Here is a tiny trained network, its code and every weight. The questions are about switching its units off for an input and a class, where a switched-off unit gives its printed mean instead of its output.

import numpy as np


def w(rows, s, z=0):
    codes = np.array(rows[::2]) - 128.0
    scale = np.full(codes.shape[1], s)
    scale[-1] = z or s
    return codes * scale


def norm(h):
    return h / np.sqrt((h * h).mean(-1, keepdims=True) + 1e-5)


def f(y):
    return y / 2 * (1 + np.tanh(0.7978845608 * (y + 0.044715 * y**3)))


def log_softmax(a):
    a = a - a.max(-1, keepdims=True)
    return a - np.log(np.exp(a).sum(-1, keepdims=True))


def net(x, mask):
    res = np.array(x, float).reshape(1, 7) / 4 @ E
    u = 0
    for l in range(3):
        y = f(norm(res) @ A[l][:, :-1].T + A[l][:, -1])
        res = res + np.where(mask[u : u + 4], y, B[l][:, -1]) @ B[l][:, :-1]
        u += 4
    return log_softmax(norm(res)[-1] @ U[:, :-1].T + U[:, -1])


A, B = {}, {}
E = w([
[219,122,211,86,55,154,56,82,150,151,149,107],'x0',
[197,168,141,146,122,164,132,192,112,172,118,43],'x1',
[145,62,100,99,158,36,162,115,95,111,133,236],'x2',
[121,199,142,151,198,102,98,151,150,84,72,94],'x3',
[179,105,134,95,104,87,62,114,84,39,109,202],'x4',
[172,101,128,96,87,254,153,210,53,100,51,133],'x5',
[156,155,110,122,216,249,104,136,132,177,132,195],'x6',
],0.0085)
A[0] = w([
[97,100,53,140,255,160,157,143,102,163,145,231,152],'L0N1',
[185,232,155,165,239,80,59,130,193,155,116,107,131],'L0N2',
[120,158,173,140,110,120,94,74,196,201,208,85,4],'L0N3',
[122,85,101,114,142,41,139,123,98,96,136,204,21],'L0N4',
],0.0081,0.0047)
B[0] = w([
[79,193,48,40,146,109,114,118,112,180,112,90,236],'L0N1',
[86,154,218,142,240,142,179,103,110,154,141,94,254],'L0N2',
[80,254,58,55,139,128,140,126,98,157,157,118,199],'L0N3',
[191,44,98,203,177,157,169,83,123,51,108,132,199],'L0N4',
],0.0096,0.0077)
A[1] = w([
[171,77,117,101,93,202,180,119,134,254,134,144,66],'L1N1',
[105,142,115,74,133,57,146,108,105,140,149,152,2],'L1N2',
[234,136,166,93,147,232,97,170,82,142,97,133,144],'L1N3',
[142,98,222,149,116,92,80,93,192,110,145,125,84],'L1N4',
],0.0086,0.0026)
B[1] = w([
[66,216,116,126,155,77,151,115,140,185,162,74,202],'L1N1',
[190,125,153,160,96,168,133,75,64,95,63,171,191],'L1N2',
[183,172,202,254,40,89,117,172,84,101,71,162,254],'L1N3',
[30,138,218,117,163,99,126,110,172,103,224,107,176],'L1N4',
],0.0081,0.0052)
A[2] = w([
[122,107,158,140,41,98,167,142,131,155,186,20,250],'L2N1',
[176,98,120,49,80,189,171,106,185,230,123,92,6],'L2N2',
[138,142,143,91,173,195,143,119,123,254,181,106,160],'L2N3',
[191,101,163,85,99,86,68,40,125,139,196,195,45],'L2N4',
],0.0083,0.0025)
B[2] = w([
[115,116,53,119,79,174,130,176,79,234,96,163,226],'L2N1',
[100,122,127,107,214,62,126,98,153,85,100,113,144],'L2N2',
[2,165,190,141,173,49,151,136,159,127,112,92,255],'L2N3',
[120,202,188,179,101,210,74,153,229,150,194,111,189],'L2N4',
],0.0088,0.0071)
U = w([
[35,218,108,91,177,102,139,127,111,173,113,69,228],'0',
[127,148,133,111,59,181,31,98,221,131,220,149,14],'1',
[162,123,72,22,153,171,102,168,135,107,103,141,2],'2',
[214,145,112,179,24,181,120,185,74,160,78,142,197],'3',
[168,6,80,89,93,158,157,176,132,167,134,85,39],'4',
[151,92,237,221,166,107,140,98,162,46,161,128,139],'5',
[164,26,11,122,197,72,162,57,104,38,90,174,99],'6',
],0.012,0.0058)

Each question gives the input, the list of numbers given to net, and the class t.
The units are the neurons (one row each of A and B). Each row of codes is followed by its name. A weight is (code - 128) times the scale printed after its matrix; where a second scale follows, it is the last column's (A, B and U).
mask holds one flag per neuron, layer by layer. A switched-off neuron (its flag False) gives its mean, the last column of its row in B, instead of its output. The means were averaged over made-up inputs and are rounded, as every weight is.
A unit's drop is (log p(t) with every unit on - log p(t) with that unit switched off) / (log p(t) with every unit on - log p(t) with every unit switched off).
The circuit of an input: a set's keep is (log p(t) with only the set's units on - log p(t) with every unit switched off) / (log p(t) with every unit on - log p(t) with every unit switched off). Starting from all 12 units, units are removed one at a time, each time the one whose removal leaves the highest keep (on an exact tie, the one counted first), for as long as the keep stays at least 0.8.
circuit, biggest first: the units of the circuit, biggest drop first
most important unit: the unit with the biggest drop
top k neurons: the k neurons with the biggest drops, biggest first
top k neurons in layer l: the k neurons of layer l with the biggest drops, biggest first
drop when u is switched off: that unit's drop, to one decimal
input [-1,3,1,8,0,6,2], class 3: most important unit -> L1N3
input [-7,8,-7,4,-4,6,4], class 3: circuit, biggest first -> (L1N3, L0N3)
input [6,-2,0,2,6,3,2], class 5: top 3 neurons -> (L0N1, L0N3, L1N4)
input [4,-5,-7,-2,8,2,7], class 3: top 3 neurons -> (L1N3, L0N2, L2N3)
input [3,-2,-1,-3,8,1,-2], class 5: top 2 neurons in layer 1 -> (L1N1, L1N3)
input [7,-6,8,-5,-6,3,-1], class 1: top 4 neurons -> (L2N4, L0N2, L0N3, L0N1)
input [7,2,3,0,7,-8,7], class 5: top 4 neurons -> (L0N2, L0N1, L2N1, L1N1)
input [6,-4,7,1,-4,-8,-5], class 5: top 2 neurons -> (L0N4, L0N1)
input [4,2,-6,1,3,0,-1], class 3: top 2 neurons -> (L1N3, L0N1)
input [8,-2,7,1,-5,-4,0], class 1: top 3 neurons -> (L2N4, L0N1, L1N2)
input [6,-1,6,7,-2,-6,-1], class 5: top 3 neurons -> (L0N1, L2N1, L1N1)
input [2,-8,-2,-1,4,-8,-4], class 1: top 4 neurons -> (L2N4, L0N2, L2N3, L1N3)
input [7,-3,8,-2,3,1,8], class 1: top 3 neurons -> (L2N4, L2N1, L1N1)
input [8,-3,-7,5,5,3,5], class 3: top 3 neurons -> (L1N3, L2N3, L0N4)
input [3,-8,-5,0,8,-3,8], class 1: top neuron in layer 1 -> (L1N1)
input [-2,6,6,-2,3,-8,-6], class 5: top 2 neurons -> (L0N1, L2N4)
input [1,-8,-5,2,-7,3,-8], class 3: top 2 neurons in layer 2 -> (L2N1, L2N3)
input [1,4,7,3,6,1,5], class 3: top 2 neurons in layer 0 -> (L0N3, L0N2)
input [-7,3,0,-4,8,-7,4], class 6: drop when L0N4 is switched off -> 0.5
input [-4,-5,8,6,-1,0,3], class 6: drop when L0N4 is switched off -> 0.3
input [0,0,2,4,3,0,0], class 6: drop when L2N4 is switched off -> 0.2
input [-7,3,6,1,-1,-3,-4], class 6: drop when L2N3 is switched off -> 0.0
input [5,5,7,5,2,-4,2], class 5: top neuron in layer 0 -> (L0N1)
